Here is a tiny trained network, its code and every weight. The questions are about switching its units off for an input and a class, where a switched-off unit gives its printed mean instead of its output.

import numpy as np


def w(rows, s, z=0):
    codes = np.array(rows[::2]) - 128.0
    scale = np.full(codes.shape[1], s)
    scale[-1] = z or s
    return codes * scale


def f(y):
    return np.maximum(y, 0)


def log_softmax(a):
    a = a - a.max(-1, keepdims=True)
    return a - np.log(np.exp(a).sum(-1, keepdims=True))


def net(x, mask):
    res = np.array(x, float).reshape(1, 8) / 4 @ E
    y = f(res @ A[0][:, :-1].T + A[0][:, -1])
    res = res + np.where(mask, y, B[0][:, -1]) @ B[0][:, :-1]
    return log_softmax(res[-1] @ U[:, :-1].T + U[:, -1])


A, B = {}, {}
E = w([
[225,210,98],'x0',
[127,129,124],'x1',
[128,131,129],'x2',
[146,81,254],'x3',
[125,131,127],'x4',
[129,126,135],'x5',
[189,10,67],'x6',
[129,130,128],'x7',
],0.0086)
A[0] = w([
[77,64,210,108],'n0',
[117,236,149,161],'n1',
[141,147,128,8],'n2',
[138,92,216,110],'n3',
[245,177,185,85],'n4',
[55,81,109,53],'n5',
[196,180,102,64],'n6',
[70,106,110,71],'n7',
[193,91,48,120],'n8',
[201,30,100,75],'n9',
[129,204,167,83],'n10',
],0.011,0.012)
B[0] = w([
[95,174,51,232],'n0',
[146,48,180,254],'n1',
[248,142,148,128],'n2',
[214,97,74,209],'n3',
[64,227,44,197],'n4',
[113,200,67,154],'n5',
[18,150,64,163],'n6',
[167,230,87,144],'n7',
[147,131,200,213],'n8',
[16,119,180,192],'n9',
[81,106,139,175],'n10',
],0.011,0.0079)
U = w([
[187,101,108,254],'0',
[173,89,154,248],'1',
[104,165,48,10],'2',
[190,74,183,197],'3',
[99,47,254,22],'4',
],0.0098,0.0086)

Each question gives the input, the list of numbers given to net, and the class t.
The units are the neurons (one row each of A and B). Each row of codes is followed by its name. A weight is (code - 128) times the scale printed after its matrix; where a second scale follows, it is the last column's (A, B and U).
mask holds one flag per neuron, in row order. A switched-off neuron (its flag False) gives its mean, the last column of its row in B, instead of its output. The means were averaged over made-up inputs and are rounded, as every weight is.
A unit's drop is (log p(t) with every unit on - log p(t) with that unit switched off) / (log p(t) with every unit on - log p(t) with every unit switched off).
The circuit of an input: a set's keep is (log p(t) with only the set's units on - log p(t) with every unit switched off) / (log p(t) with every unit on - log p(t) with every unit switched off). Starting from all 11 units, units are removed one at a time, each time the one whose removal leaves the highest keep (on an exact tie, the one counted first), for as long as the keep stays at least 0.8.
units of the circuit, in order: the units of the circuit, biggest drop first
most important unit: the unit with the biggest drop
top k neurons: the k neurons with the biggest drops, biggest first
drop when u is switched off: that unit's drop, to one decimal
input [4,2,8,-6,6,2,6,8], class 3: most important unit	n8
input [-6,7,-5,-6,1,-2,-7,3], class 4: top 4 neurons	[n1; n0; n4; n3]
input [4,5,6,3,-7,-3,-8,-1], class 4: top 3 neurons	[n1; n10; n0]
input [-1,4,2,-7,8,-5,2,3], class 1: top 3 neurons	[n0; n4; n8]
input [-5,8,-4,-4,1,-2,-4,-8], class 3: top 2 neurons	[n4; n0]
input [7,-8,2,-4,5,-2,8,-2], class 4: units of the circuit, in order	[n8; n9]
input [0,7,8,0,1,3,-7,-4], class 4: units of the circuit, in order	[n1; n3]
input [-1,-1,-7,-3,1,6,-2,-7], class 3: units of the circuit, in order	[n0; n4]
input [-7,-7,-6,-1,1,0,7,7], class 2: units of the circuit, in order	[n5; n1]
input [7,-7,-5,-2,-1,8,5,0], class 2: top 3 neurons	[n6; n4; n1]
input [-8,-5,7,0,3,8,1,-4], class 2: units of the circuit, in order	[n0; n1]
input [-4,3,-5,0,4,-4,6,1], class 4: top 4 neurons	[n9; n3; n4; n8]
input [5,-4,8,-6,-5,-3,7,6], class 4: top 2 neurons	[n8; n9]
input [0,-5,-3,-2,4,-7,5,-3], class 4: most important unit	n9
input [-6,-7,-1,5,-4,1,-3,0], class 2: top 2 neurons	[n0; n1]
input [7,-1,-7,-1,-2,5,1,-6], class 2: top 3 neurons	[n4; n6; n3]
input [-7,7,1,-3,3,3,1,3], class 2: top 2 neurons	[n1; n5]
input [-1,3,-1,-2,-3,6,-6,5], class 4: top 3 neurons	[n1; n3; n0]
input [-1,-4,2,-3,5,5,-4,6], class 3: drop when n0 is switched off	0.2
input [4,-3,0,-2,-4,-7,-6,-3], class 4: drop when n8 is switched off	-0.1
input [4,-1,4,-5,7,8,-6,3], class 1: units of the circuit, in order	[n1]
